Below are the code and all the weights of a small trained network. Each question names an input and a class and asks about switching units off, where a switched-off unit gives its printed mean instead of its output.

import numpy as np


def w(rows, s, z=0):
    codes = np.array(rows[::2]) - 128.0
    scale = np.full(codes.shape[1], s)
    scale[-1] = z or s
    return codes * scale


def f(y):
    return y / 2 * (1 + np.tanh(0.7978845608 * (y + 0.044715 * y**3)))


def log_softmax(a):
    a = a - a.max(-1, keepdims=True)
    return a - np.log(np.exp(a).sum(-1, keepdims=True))


def net(x, mask):
    res = np.array(x, float).reshape(1, 3) / 4 @ E
    y = f(res @ A[0][:, :-1].T + A[0][:, -1])
    res = res + np.where(mask, y, B[0][:, -1]) @ B[0][:, :-1]
    return log_softmax(res[-1] @ U[:, :-1].T + U[:, -1])


A, B = {}, {}
E = w([
[247,131,104,154,41,111,85],'x0',
[96,75,47,174,143,51,22],'x1',
[160,99,238,119,140,195,93],'x2',
],0.014)
A[0] = w([
[114,142,127,132,113,118,136,86],'neuron 0',
[180,142,145,89,159,159,136,50],'neuron 1',
[161,92,102,156,116,75,75,90],'neuron 2',
[105,57,147,170,118,159,52,84],'neuron 3',
[146,108,84,184,95,96,67,63],'neuron 4',
[158,122,102,138,112,122,140,54],'neuron 5',
[126,130,72,129,97,115,177,133],'neuron 6',
[145,108,153,117,139,171,80,140],'neuron 7',
[124,147,113,142,131,124,140,83],'neuron 8',
[166,124,179,140,144,132,138,60],'neuron 9',
[154,90,83,150,99,114,30,115],'neuron 10',
[203,145,71,181,77,49,88,125],'neuron 11',
[169,77,74,227,97,66,18,117],'neuron 12',
[68,58,156,108,176,116,6,123],'neuron 13',
[148,144,128,162,137,122,106,82],'neuron 14',
[58,119,100,122,186,101,121,106],'neuron 15',
[204,90,134,158,100,94,70,132],'neuron 16',
[68,106,69,170,170,44,91,136],'neuron 17',
[151,118,174,145,166,203,72,151],'neuron 18',
[149,120,160,126,122,175,138,83],'neuron 19',
[131,66,134,163,90,160,143,60],'neuron 20',
[146,76,229,150,145,154,90,163],'neuron 21',
[142,149,107,79,103,142,154,18],'neuron 22',
[106,171,161,168,97,114,138,100],'neuron 23',
[127,170,112,148,122,134,118,4],'neuron 24',
[183,175,132,125,82,155,164,149],'neuron 25',
],0.016,0.013)
B[0] = w([
[112,127,136,116,123,149,125,126],'neuron 0',
[131,166,76,121,128,122,142,148],'neuron 1',
[185,106,127,155,86,118,182,187],'neuron 2',
[62,125,169,105,168,113,80,167],'neuron 3',
[147,96,129,129,115,135,175,190],'neuron 4',
[88,81,145,128,155,166,117,136],'neuron 5',
[127,123,155,71,112,135,99,158],'neuron 6',
[135,169,162,75,149,128,127,160],'neuron 7',
[119,134,149,99,143,136,135,128],'neuron 8',
[129,201,134,130,136,131,162,146],'neuron 9',
[228,116,114,109,48,127,186,207],'neuron 10',
[99,48,69,213,135,102,44,223],'neuron 11',
[190,86,120,153,91,145,240,253],'neuron 12',
[123,92,204,215,143,131,161,202],'neuron 13',
[131,141,86,107,108,145,113,135],'neuron 14',
[71,117,140,167,216,125,104,177],'neuron 15',
[146,129,98,100,45,126,106,197],'neuron 16',
[114,248,33,108,183,140,197,222],'neuron 17',
[109,145,182,69,121,128,140,180],'neuron 18',
[127,157,135,96,125,96,163,154],'neuron 19',
[114,151,126,138,142,127,120,131],'neuron 20',
[86,184,208,58,115,148,144,193],'neuron 21',
[153,126,107,184,73,132,115,133],'neuron 22',
[138,112,141,106,115,130,114,130],'neuron 23',
[133,130,125,154,157,149,139,126],'neuron 24',
[169,170,124,93,43,124,141,180],'neuron 25',
],0.012,0.033)
U = w([
[113,135,89,192,186,119,166,82],'0',
[157,186,159,74,91,135,185,226],'1',
[197,120,138,181,172,179,72,3],'2',
[190,89,116,156,68,122,145,154],'3',
[141,121,120,159,89,113,3,17],'4',
[85,174,63,56,174,116,101,116],'5',
[77,107,200,121,187,134,131,177],'6',
],0.014,0.0061)

Each question gives the input, the list of numbers given to net, and the class t.
The units are the neurons (one row each of A and B). Each row of codes is followed by its name. A weight is (code - 128) times the scale printed after its matrix; where a second scale follows, it is the last column's (A, B and U).
mask holds one flag per neuron, in row order. A switched-off neuron (its flag False) gives its mean, the last column of its row in B, instead of its output. The means were averaged over made-up inputs and are rounded, as every weight is.
A unit's drop is (log p(t) with every unit on - log p(t) with that unit switched off) / (log p(t) with every unit on - log p(t) with every unit switched off).
The circuit of an input: a set's keep is (log p(t) with only the set's units on - log p(t) with every unit switched off) / (log p(t) with every unit on - log p(t) with every unit switched off). Starting from the 12 units with the biggest drops (on a tie, the unit counted first), units are removed one at a time, each time the one whose removal leaves the highest keep (on an exact tie, the one counted first), for as long as the keep stays at least 0.8.
circuit, biggest first: the units of the circuit, biggest drop first
most important unit: the unit with the biggest drop
top k neurons: the k neurons with the biggest drops, biggest first
drop of u: that unit's drop, to one decimal
input [-7,-8,-6], class 5: circuit, biggest first => (neuron 12; neuron 10)
input [-3,2,0], class 0: most important unit => neuron 21
input [6,3,8], class 1: top 3 neurons => (neuron 21; neuron 18; neuron 7)
input [3,-2,0], class 3: top 2 neurons => (neuron 17; neuron 21)
input [6,-4,-8], class 3: top 2 neurons => (neuron 25; neuron 3)
input [5,-7,-7], class 3: top 2 neurons => (neuron 25; neuron 17)
input [5,2,6], class 1: top 2 neurons => (neuron 21; neuron 18)
input [-5,-1,7], class 6: top 4 neurons => (neuron 10; neuron 12; neuron 17; neuron 25)
input [-8,-3,7], class 6: top 2 neurons => (neuron 10; neuron 12)
input [-1,6,1], class 0: top 4 neurons => (neuron 17; neuron 25; neuron 15; neuron 3)
input [-5,-4,-6], class 5: top 2 neurons => (neuron 13; neuron 12)
input [-5,-5,-3], class 6: top 4 neurons => (neuron 17; neuron 10; neuron 12; neuron 16)
input [-5,-1,-1], class 0: top 2 neurons => (neuron 21; neuron 18)
input [6,-5,-7], class 4: most important unit => neuron 12
input [2,-1,-6], class 3: drop of neuron 17 => 0.2
input [7,-6,-2], class 3: drop of neuron 21 => 0.2
input [-5,3,-6], class 0: drop of neuron 18 => 0.4
